[8.2,12.7,-0.9,-0.7,-2.5,1.1,11.1,6.1,-1.2,3.3,0.7,-2.1,-51.8,31.9,4.2,7.0,-4.7,-2.2,12.5,-4.5,5.6,4.7,24.3,2.5,16.2,4.6,-10.3]
tegev & [58]
[-4.1,25.0,6.3,8.5,2.2,0.8,5.6,1.0,3.3,2.7,2.2,-8.5,-4.0,27.1,5.9,6.0,2.9,-7.8,16.3,-3.4,4.3,4.7,12.8,-8.3,14.0,-0.1,-6.8]
tegev & [63]
[-8.7,40.5,8.4,12.4,1.5,5.5,-2.8,7.8,-1.7,2.1,5.8,-0.8,3.2,18.0,3.5,5.6,-1.6,4.6,6.9,0.7,-0.1,11.5,12.8,-8.9,26.5,-1.0,-6.9]
tegev & [58]
[-0.9,12.0,2.3,43.8,-2.1,-11.3,-8.6,-0.7,-2.5,3.2,2.9,8.0,16.5,22.4,6.4,3.8,3.2,-19.0,13.8,0.9,3.2,3.4,0.2,-2.8,12.1,-0.3,-1.3]
Vuru & [58]
[-3.8,13.9,0.6,50.1,2.6,3.3,-8.3,6.7,0.4,2.9,6.9,7.1,15.2,27.6,9.0,0.7,2.9,-10.6,29.7,-5.8,2.2,-4.1,3.9,-4.2,-23.0,9.2,-4.9]
Vuru & [58]
[-12.8,5.0,6.8,55.8,-3.4,1.7,0.1,-8.8,9.6,-4.0,4.7,11.5,7.2,11.9,-4.9,3.6,8.2,-24.4,37.2,-6.1,0.5,0.5,28.2,-6.1,2.4,-2.0,11.1]
Vuru & [58]
[-1.3,48.7,2.2,-9.1,-6.5,3.3,7.9,13.3,-2.0,9.3,-0.6,-6.3,-2.2,38.7,8.5,8.7,4.4,5.1,2.0,-3.3,5.6,-0.6,13.1,-5.7,28.6,7.5,-0.8]
tegev & [58]
[9.3,-2.5,0.6,38.4,-5.2,-0.9,0.7,4.0,5.9,1.0,-1.9,3.2,6.4,12.0,-1.0,1.5,1.6,-18.1,16.5,3.8,-2.7,6.2,10.7,6.0,4.5,3.7,-0.9]
Vuru & [58]
[8.5,15.3,6.5,63.5,7.5,10.7,-14.3,1.4,4.0,3.4,4.9,10.8,18.9,39.3,7.8,4.7,3.5,-20.9,18.3,8.6,12.8,-1.2,1.7,-2.5,22.3,7.1,-15.5]
Vuru & [58]
[-13.5,26.2,14.4,46.1,-2.8,0.5,1.2,10.0,0.7,13.2,8.5,7.9,8.6,31.6,7.2,9.5,9.6,-6.0,25.0,-9.1,5.0,-3.2,12.2,-3.1,17.4,-8.4,-4.5]
Vuru & [58]
[-3.4,29.6,17.2,33.8,0.7,8.5,-6.2,5.5,-0.9,10.6,9.8,15.0,9.9,44.3,4.0,5.7,8.4,-6.8,22.5,-10.3,5.9,10.7,15.5,-0.6,13.7,9.8,-7.8]
Vuru & [58]
[-2.5,41.8,0.6,49.7,0.2,1.7,-3.8,-14.4,-0.8,0.5,-0.4,15.0,13.3,31.2,8.5,-2.7,2.8,-12.0,27.7,-13.0,7.0,0.1,8.7,-8.3,5.9,5.0,-4.8]
Vuru & [58]
[-11.1,24.6,2.9,45.4,-2.9,3.3,-6.7,-2.9,0.3,5.0,10.2,16.7,20.3,21.4,1.0,4.9,7.5,-14.8,23.2,-5.2,10.2,-2.3,5.5,21.5,7.9,0.0,1.6]
Vuru & [58]
[7.8,10.8,2.2,53.7,-1.0,7.4,-7.3,4.0,-2.2,7.6,8.0,10.0,23.2,46.1,7.7,2.4,2.0,-21.5,21.5,-5.2,7.0,-26.0,1.2,-3.0,3.1,3.5,-2.9]
Vuru & [51]
[-8.9,35.7,12.9,46.6,-5.4,0.5,-16.3,-2.2,-2.6,13.1,12.8,6.7,13.9,36.8,8.6,-2.8,6.1,-11.2,29.0,-11.7,7.7,-3.4,0.0,0.2,10.7,11.9,-6.2]
Vuru & [58]
[-1.8,33.7,1.9,2.9,-0.5,2.4,2.8,9.7,-9.9,6.7,6.0,-2.9,5.4,25.4,6.4,9.2,2.1,0.3,20.8,-0.3,3.8,0.7,18.8,-4.7,25.9,0.4,-9.9]
tegev & [58]
[1.3,26.2,3.1,43.4,-5.9,2.4,3.0,1.4,2.9,-0.5,2.4,7.8,16.4,40.5,0.8,-3.1,1.2,-17.2,21.4,-7.3,3.8,2.2,15.8,-4.3,3.2,5.0,-8.5]
Vuru & [58]
